Below are the code and all the weights of a small trained network. Each question names an input and a class and asks about switching units off, where a switched-off unit gives its printed mean instead of its output.

import numpy as np


def w(rows, s, z=0):
    codes = np.array(rows[::2]) - 128.0
    scale = np.full(codes.shape[1], s)
    scale[-1] = z or s
    return codes * scale


def norm(h):
    return h / np.sqrt((h * h).mean(-1, keepdims=True) + 1e-5)


def f(y):
    return np.maximum(y, 0)


def log_softmax(a):
    a = a - a.max(-1, keepdims=True)
    return a - np.log(np.exp(a).sum(-1, keepdims=True))


def net(x, mask):
    res = np.array(x, float).reshape(1, 3) / 4 @ E
    u = 0
    for l in range(2):
        y = f(norm(res) @ A[l][:, :-1].T + A[l][:, -1])
        res = res + np.where(mask[u : u + 7], y, B[l][:, -1]) @ B[l][:, :-1]
        u += 7
    return log_softmax(norm(res)[-1] @ U[:, :-1].T + U[:, -1])


A, B = {}, {}
E = w([
[87,42,79,110,111,170,187,172,129],'x0',
[125,133,102,254,132,126,99,28,187],'x1',
[79,114,150,177,5,225,168,146,186],'x2',
],0.0077)
A[0] = w([
[63,144,209,115,2,230,193,164,91,107],'L0N1',
[107,166,198,12,62,171,145,237,127,157],'L0N2',
[117,184,216,78,62,166,132,159,113,1],'L0N3',
[137,97,97,38,172,123,142,178,85,75],'L0N4',
[81,127,129,81,125,134,176,195,108,42],'L0N5',
[49,71,82,126,81,162,143,161,191,54],'L0N6',
[32,74,85,171,23,240,152,125,187,203],'L0N7',
],0.0071,0.0044)
B[0] = w([
[133,209,137,95,46,130,5,115,198,216],'L0N1',
[190,125,116,161,37,87,105,181,158,215],'L0N2',
[192,209,119,108,84,87,77,165,162,156],'L0N3',
[107,99,121,131,162,151,165,182,101,182],'L0N4',
[113,68,137,218,123,145,128,193,114,159],'L0N5',
[78,139,176,184,142,176,135,84,121,178],'L0N6',
[64,144,132,139,135,248,147,1,122,254],'L0N7',
],0.0082,0.011)
A[1] = w([
[148,184,148,182,115,127,147,20,187,103],'L1N1',
[62,130,124,137,36,241,148,106,142,223],'L1N2',
[188,153,139,200,128,84,102,60,208,88],'L1N3',
[192,104,121,101,180,51,157,196,133,5],'L1N4',
[52,113,187,168,75,250,134,103,154,181],'L1N5',
[160,127,126,97,236,99,123,123,94,84],'L1N6',
[52,88,141,137,112,255,142,72,187,189],'L1N7',
],0.008,0.0021)
B[1] = w([
[181,91,127,142,209,66,182,134,85,229],'L1N1',
[79,226,48,84,155,186,70,49,104,251],'L1N2',
[190,99,177,166,106,84,174,121,166,204],'L1N3',
[78,113,109,170,147,183,169,71,129,175],'L1N4',
[71,166,91,64,113,188,151,59,10,253],'L1N5',
[72,179,115,147,77,170,96,79,127,181],'L1N6',
[2,136,103,121,216,177,173,112,70,249],'L1N7',
],0.0089,0.011)
U = w([
[107,48,110,120,175,149,186,254,67,101],'0',
[108,86,205,73,161,124,141,156,178,10],'1',
[116,93,167,70,147,118,157,149,181,1],'2',
[205,180,151,94,24,141,75,202,154,143],'3',
[205,130,174,171,171,51,153,79,144,178],'4',
[26,176,100,115,164,193,129,49,66,199],'5',
],0.013,0.0048)

Each question gives the input, the list of numbers given to net, and the class t.
The units are the neurons (one row each of A and B). Each row of codes is followed by its name. A weight is (code - 128) times the scale printed after its matrix; where a second scale follows, it is the last column's (A, B and U).
mask holds one flag per neuron, layer by layer. A switched-off neuron (its flag False) gives its mean, the last column of its row in B, instead of its output. The means were averaged over made-up inputs and are rounded, as every weight is.
A unit's drop is (log p(t) with every unit on - log p(t) with that unit switched off) / (log p(t) with every unit on - log p(t) with every unit switched off).
The circuit of an input: a set's keep is (log p(t) with only the set's units on - log p(t) with every unit switched off) / (log p(t) with every unit on - log p(t) with every unit switched off). Starting from the 12 units with the biggest drops (on a tie, the unit counted first), units are removed one at a time, each time the one whose removal leaves the highest keep (on an exact tie, the one counted first), for as long as the keep stays at least 0.8.
circuit, biggest first: the units of the circuit, biggest drop first
unit that matters most: the unit with the biggest drop
k most important neurons: the k neurons with the biggest drops, biggest first
k most important neurons of layer l: the k neurons of layer l with the biggest drops, biggest first
drop of u: that unit's drop, to one decimal
input [-3,-8,-6], class 0: circuit, biggest first => (L1N2; L0N7; L1N5)
input [5,-3,-8], class 0: circuit, biggest first => (L1N2; L0N7)
input [0,5,-3], class 4: unit that matters most => L0N7
input [-4,-6,8], class 3: 2 most important neurons => (L0N2; L0N1)
input [2,-3,-5], class 0: 4 most important neurons => (L1N2; L0N4; L0N7; L1N5)
input [-5,-7,-2], class 3: 2 most important neurons of layer 1 => (L1N7; L1N1)
input [-1,0,0], class 4: 2 most important neurons => (L0N7; L0N4)
input [-2,-5,5], class 3: 3 most important neurons => (L0N2; L0N3; L0N1)
input [-6,-1,-3], class 4: 2 most important neurons of layer 0 => (L0N4; L0N7)
input [-7,4,1], class 4: drop of L0N7 => 0.7
input [0,4,-6], class 4: drop of L0N7 => 0.2
input [-6,3,1], class 4: drop of L0N7 => 0.8
input [-1,-3,-3], class 0: 4 most important neurons of layer 0 => (L0N7; L0N4; L0N2; L0N6)
input [4,-4,-7], class 0: unit that matters most => L1N2
